In the rows, 128 means zero.
Both labels of each row:
[115 122 105 131  96 151 131 176 121 156 127 152 147 167  99 136 135 119
 131 131 141 146 212 129 169 117 151 165 151 169 110 112 130 118  89 119
 131 125 123 139 114 120 142 187 118 139 117 155] -> sidi/nol
[133 157  97 117 130 147 126 128 122 133 117 122 140  84 126  72 137 123
  91 112 106 123 137 142 126 134 135 133 137 120 105 155 144 121 106 117
 109 158 119 130 116 139 118 149 124 128  82  99] -> vetel/pel
[108 124 144 118  63 135 121 149 122 152 152 159 179 127 107 121 125 107
 146 136 148 162 179 135 214 152 152 137 143 128 174 126 132  95  69 101
 136  73  73 154 133 167 155 211 128 147 144 174] -> sidi/ravu
[121 119 118 141 137 142 122  84 114 133 157 136 120 165 130 137 118 149
 136 132 144  95 160 137 111 121 123 148 143 110 133 143 129 124 101 120
 136 138 124 102  99  82 122 123 125 148 139 172] -> sidi/nol
[109 118  93 137  96 139 133 130 121 159 168 158  97 138 113 119 133 112
 133 128 124 136 193 132 156 122 144 154 146 116 123 128 130 136  72 109
 123 107  88 159 131 111 132 174 122 140 162 148] -> sidi/nol
[130 134 127 147 122 136 105 158 131 132 163 134 123 130 119 149 104 136
 136 123 124 152 159 131 111 109 118 152 116 117 107 156 130 140 103 122
 111 128  96 125 135  99 145 139 116  99 133  92] -> vetel/nol
[123 150  61 114 129 129 123 154 115 139 121 146 134  78 135 152 150  96
  94 124 136  89 171 152 180 174 136 138 136  92  78 118 138 124  78 101
 125 152 151 135  97 121 143 186 137 154  74 175] -> nopu/mageb
[127 122 119 112 105 161 132 139 123 129 157 136 114  92 126 162 170 128
 131 112 149 136 191 136 157 131 146 118 130 161 121 133 125 122 139 105
 129  89  98 126  95 151 143 178 115 157 152 252] -> nopu/ravu
[104 140 165 115  83 128 122 163 137 133 118 148 130  88 127 163 108 113
 136 153 129 112 143 127 211 143 143 143 128 120 145 149 152 103  91 121
 124 117  82 132 127 120 134 165 142 135 105  91] -> sidi/mageb
[136 135 100 143 111 133 103 155 134 137 132 152 122 116 123 141 114 106
 112 108 131 117 159 136 176 145 140 162 124  98 105 120 148 118  42 128
 119 127 111 102 135 113 150 178 144 139 106 114] -> sidi/pel
[100 148 124 151  50 140 115 188 118 144 145 150 118 101 103 162 133 117
 118 127 138 175 234 151 193 125 151 162 138 120  97 153 134 103  45  99
 123 168  73 147 124 128 154 249  80 129 135 102] -> gili/nol
[116 142 112 131  84 127 121 151 128 171 148 121  89  92 119 152 135 150
 118 102 128 164 213 158 155 114 133 138 126 185 113 149 133 116  57  88
 120 137  87 120 105 138 154 203 112 134 144 147] -> gili/nol
[106 113 104 137 112 128 119 152 129 148 157 139 112 131 128 100  94  42
 106 119 130 144 163 137 177 122 144 157 127  92 159 149 147 120  68 119
  96 116  95  80 106  96 133 156 144 149 155 114] -> sidi/nol
[120 115 153 131 118 127 141 118 108 131 148 127 120  86 114 103 113 133
 157 135 141 140 168 140 165 163 140 148 145 124 146 129 127 109 124 112
 128  97 106 110 110 114 144 158 113 153 128 193] -> sidi/ravu
[120 128  94 130 147 126 129 123 121 131 133 140 113 147 139 122 128 147
 123 125 129 126 153 126 123 128 123  94 138  99 115 145 115 142 106 128
 122 151 145 114  96 110 123 125 132 131 147 165] -> nopu/nol
[110 126 129 144  88 149 118 150 128 153 174 117 118 149 107 111 109 146
 136 132 148 175 180 161 173 106 162 131 134  93 142 137 125 134  77 141
 123 116 109 122 107 114 137 156 137 132 156 108] -> sidi/nol
[108 128 165 146  91 130 132 137 126 137 122 132 138  78 129 116 100 107
 124 135 123 111 131 124 186 134 143 143 130 117 125 163 131 100 117 127
 110 105 110 120 128  80 126 152 144 161 118 129] -> sidi/pel
[127 128 153 129  92 134 119 174 118 140 106 150 125  92 128 111 171 130
 114 130 157 147 209 133 150 151 130 123 124 143 129 141  91 123 119  98
 134 107  91 141 154 182 147 202  86 142 108 179] -> gili/ravu
[104 148 135 159  56 142 112 158 146 138 147 148 128  94  85 126  81  93
 119 136 120 150 167 131 231 120 155 171 138  99 110 144 158  95  49 132
 132 111  69 137 125 117 133 191 120 131 121  56] -> sidi/mageb
[ 94 126 124 134 110 122 132 123 117 158 158 130 138 146 126 111 140 134
 126 131 139 150 184 147 145  98 136 148 143 107 135 132 120 136  68 126
 126 137  85 100 105  96 124 150 145 120 161 160] -> sidi/nol

Two labels a row:
[118 137 142 124  99 131 134 116 143 141 144 119 138 108 104 116 104 117
 117 127  45 131 131 114 150 158  48 153 154 150 123 142 131 148 125 151
 150 133 113 137 126 137 101 151 164  99 128 125] -> <62>/Rimaz
[111 112 110 120 118 130 148 138 159 138 119 118 126 114 124 127 112 110
 118 123  88  99 154 125 109 118  70 107 114 138 155 137 131 128 133 132
 123 131 127 133 136 128 122 155 158 133  85 138] -> <62>/vevon
[138 147 138 136 119 113 147 129 138 136 113 120 144 122 133 128 123 147
  96 127 109 128 135 137 121 134  89 149 142 116 135 139 143 145 136 131
 115 142 123 134 119 128 116 131 148 136 128 139] -> <62>/Divif
[117 117 128 133 117 141 140 134 142 157 117 130 124 124 117 119 108 124
 117 135  80 120 131 151 140 124  69 126 132 149 155 142 134 145 138 151
 140 150 132 139 104 100 124 162 138 139  83  96] -> <71>/Rimaz
[129 125 144 119 103 136 144 106 138 140 143 124 126 132 116 130 110 129
 113 130  77 130 137 133 133 143  75 146 139 145 129 137 129 143 134 139
 128 142 121 140 134 129 129 142 146 120 123 132] -> <62>/Rimaz
[110 134 138 110  94 129 137 135 142 116 141 114 127 123 106 121 110  93
 129 130  97 115 112 125 119 141  69 118 139 122 113 134 122 148 126 157
 113 146 131 152 127 135 123 140 148 104 107 136] -> <62>/Rimaz
[125 114 120 137 115 136 137 126 136 154 137 112 125 131 119 133 100 103
  95 143  82 124 145 149 152 119  70 150 130 133 134 142 109 149 131 150
 128 149 102 132 122 126 120 143 134 135 115 127] -> <71>/Rimaz
[159  99 136 115 141 136  80 100 116 114 167 128 129 141 125 120 122 117
 210 119 150 144 144 109 121 141 198 116 123 150 110 104 130 148 122 114
 165 124 113  87 137 120 134 129 107  80 159 125] -> <69>/Rimaz
[124 117 117 123 129 157 144 138 143 162 143 116 126 115 122 126 112 101
 109 136  83 108 134 150 137 121  68 116 128 154 131 136 122 130 141 138
 150 124 114 135 118 119 128 151 144 129 113 123] -> <71>/Rimaz
[112 126 119 121 129 133 151 130 125 123 129 112 125 116 136 122 124 110
 125 122 126  98 126 133 119 125  70 115 138 140 121 137 129 134 139 115
 133 130 123 122 138 130 122 135 163 123 125 145] -> <62>/vevon
[138 109 128 132 122 104 104 119 122 132 136 125 133 118 133  96 112 118
 172 116 137 167 128 113 134 124 145 125 120 139 166 123 136 149 129 109
 147 126 120 122 143 128 134 121 140 126 157 125] -> <69>/vevon
[133 156 128 130 110 126 163 122 136 144 112 134 127 124 122 120 134 155
  90 129  84 128 131 124 125 125 103 151 128 118 170 119 132 127 133 163
  86 133 109 166 128 123 128 137 125 127  85 137] -> <62>/Divif
